Read these off the row that follows.
1) Which number is the first entry from the right?
2) Which number is the second entry from the right?
array([ 37,  51, -37,  29])
1) 29
2) -37

[[6211 6332 7222 6151 7552 5392 3870]
 [6043 7248 4923 5555 7410 7279 5016]
 [4232 6431 7377 6694 5407 4498 8967]
 [4391 6711 6499 7883 6255 5546 6537]
 [6189 6530 7940 6384 6797 4401 5093]
 [5325 7083 6314 6608 6766 6086 5262]
 [7073 6122 8011 6508 7590 4906 3646]
 [5077 6824 5882 6099 6496 6376 6683]
 [6307 6788 4584 5796 6264 8293 4560]
 [5313 7061 5449 6188 6844 6775 4500]
 [5011 6441 6498 6782 6720 5896 5124]
 [7970 7778 4723 3221 7259 7260 6536]
 [4699 6940 7049 6366 6275 5141 8283]
 [5157 6525 7127 7010 6589 4786 5947]]
Rows and columns are numbered from 0.
What is the top-left entry? 6211
What is the entry directly above 5325? 6189
What is the entry in row 1 and column 0? 6043
The bottom-right entry: 5947
The entry at row 2, column 0: 4232
What is the entry in row 0 and column 1? 6332
The entry in the bottom-left corner is 5157
The entry in row 0 and column 2 is 7222
What is the entry just left of 7940? 6530
The entry just left of 5546: 6255
What is the entry just left of 4923? 7248
The entry just left of 4500 is 6775
What is the smallest entry? 3221
The entry directly above the smallest entry: 6782
What is the entry directly above 7410? 7552
What is the entry just left of 7279? 7410
What is the entry just right of 5882? 6099
The entry directly above 5157 is 4699
What is the entry directly above the largest entry? 5016
The entry just right of 6940 -> 7049
The entry just right of 6441: 6498
The top entry of the column that holds the largest entry is 3870
The entry in row 2 and column 2: 7377
What is the entry at row 2, column 1? 6431
The entry just left of 8283 -> 5141
The entry directly below 6797: 6766
What is the entry just left of 4560? 8293
The entry directly below the largest entry is 6537
The entry directly above 6441 is 7061
The entry just right of 7590: 4906

data = ((-19, 38, -15, -2, 22, -8, 17, -2, 42, -20, -14), (-17, 58, -7, -18, 9, -29, -5, 5, -1, -15, -7), (20, -37, -8, 2, -12, -3, -2, -41, 11, -12, 19), (-21, 20, 22, 10, 10, 28, -18, 48, -7, 14, -7), (-5, 27, -7, -19, -4, -20, -21, -19, 33, -25, 29), (15, -31, 13, 3, -13, 3, -5, 9, -45, 29, -3), (0, -31, 12, 42, 11, 14, 30, -11, 25, 1, -17), (-23, 27, 12, 11, 18, 3, -16, -26, 39, -23, 0), (-24, 23, 49, 23, 13, -4, -25, -8, -4, -6, -4), (10, -26, -18, -15, -14, 48, -17, 15, -15, 18, 17), (-10, 2, -26, -14, 5, 32, -5, -29, -35, 3, -19), (-27, 43, -14, -15, 16, 31, -19, -7, -12, -6, -14), (-4, 10, 47, 23, 3, -36, 1, 21, 8, -3, 0))
The entry just left of the largest entry is -17
The entry just right of the largest entry is -7
Read off the first entry in reading order.
Answer: -19
The entry just left of the smallest entry: 9
Read off the third smallest entry.
Answer: -37
The entry just right of 8 is -3
The third entry in reading order is -15
The entry just right of the centre entry is 30
The minimum is -45
The entry at the centre is 14

Read these off the grid that follows. Indices start at 0.
1) What is the bottom-right entry?
2) What is the entry just right of -9?
3) What is the entry at row 0, column 1?
4) What is the entry at row 1, column 0?
5) What is the entry just left of 6?
6) What is the entry directly below 11?
7) What is the entry directly above the smallest entry?
8) What is the entry just left of the largest entry?
-1 -3 14 27 2 25 -8
-4 -9 -2 -15 16 21 6
2 -12 33 19 -15 48 -17
-10 1 -20 -17 22 -3 11
0 -11 12 -42 -13 26 0
-7 -16 4 -31 2 30 -1
1) -1
2) -2
3) -3
4) -4
5) 21
6) 0
7) -17
8) -15

Read these off the row that follows.
1) The entry just left of 21?
2) The first entry from the left?
3) The entry just left of the smallest entry?
4) The last entry?
5) The second largest entry?
6) The second smallest entry?
-2,-2,-2,30,7,18,-15,34,47,16,18,-18,-10,21,5,10
1) -10
2) -2
3) 18
4) 10
5) 34
6) -15

B =
824  391  751  449  424  647  544  646  375  594  611  285
431  782  413  307  325  453  751  532  731  427  681  657
517  411  584  767  613  596  263  526  433  596  296  520
625  295  641  779  651  592  234  617  373  583  313  398
511  377  421  548  723  375  509  621  525  398  550  427
657  434  705  517  500  698  515  365  307  720  535  438
394  647  374  300  540  424  797  352  592  477  723  613
702  429  612  645  451  491  331  935  607  383  415  363
297  727  336  559  459  410  504  571  767  392  446  739
505  533  617  611  495  672  436  333  402  702  421  585
632  524  520  285  473  461  758  590  541  446  760  409
Counting starts at 0.
Find the entry directly above 491.
Answer: 424
The bottom-right entry is 409
Find the top-left entry.
Answer: 824
The entry in row 2 and column 0 is 517
Find the entry in row 2 and column 2.
Answer: 584
Find the entry directly above the smallest entry.
Answer: 263
Find the smallest entry.
Answer: 234
The entry at row 1, column 2 is 413
The entry at row 0, column 2 -> 751
Find the entry directly above 374.
Answer: 705
The maximum: 935
The entry at row 0, column 1 is 391
The bottom-left entry is 632
Find the entry just right of the smallest entry.
Answer: 617
The entry just left of the smallest entry -> 592
The entry in row 1 and column 0: 431
The entry just left of the largest entry is 331
The top-right entry is 285
Find the bottom entry of the column that holds the largest entry.
Answer: 590
Find the entry just left of 429.
Answer: 702
The entry directly above 525: 373
The top entry of the column that holds the largest entry is 646
Find the entry just right of 449.
Answer: 424
Find the entry at row 2, column 1.
Answer: 411
The entry directly above 373 -> 433
The entry just right of 295 -> 641
The entry just left of 331 -> 491
Find the top entry of the column that holds the smallest entry.
Answer: 544
Find the entry just right of 365.
Answer: 307
The entry at row 1, column 1 is 782
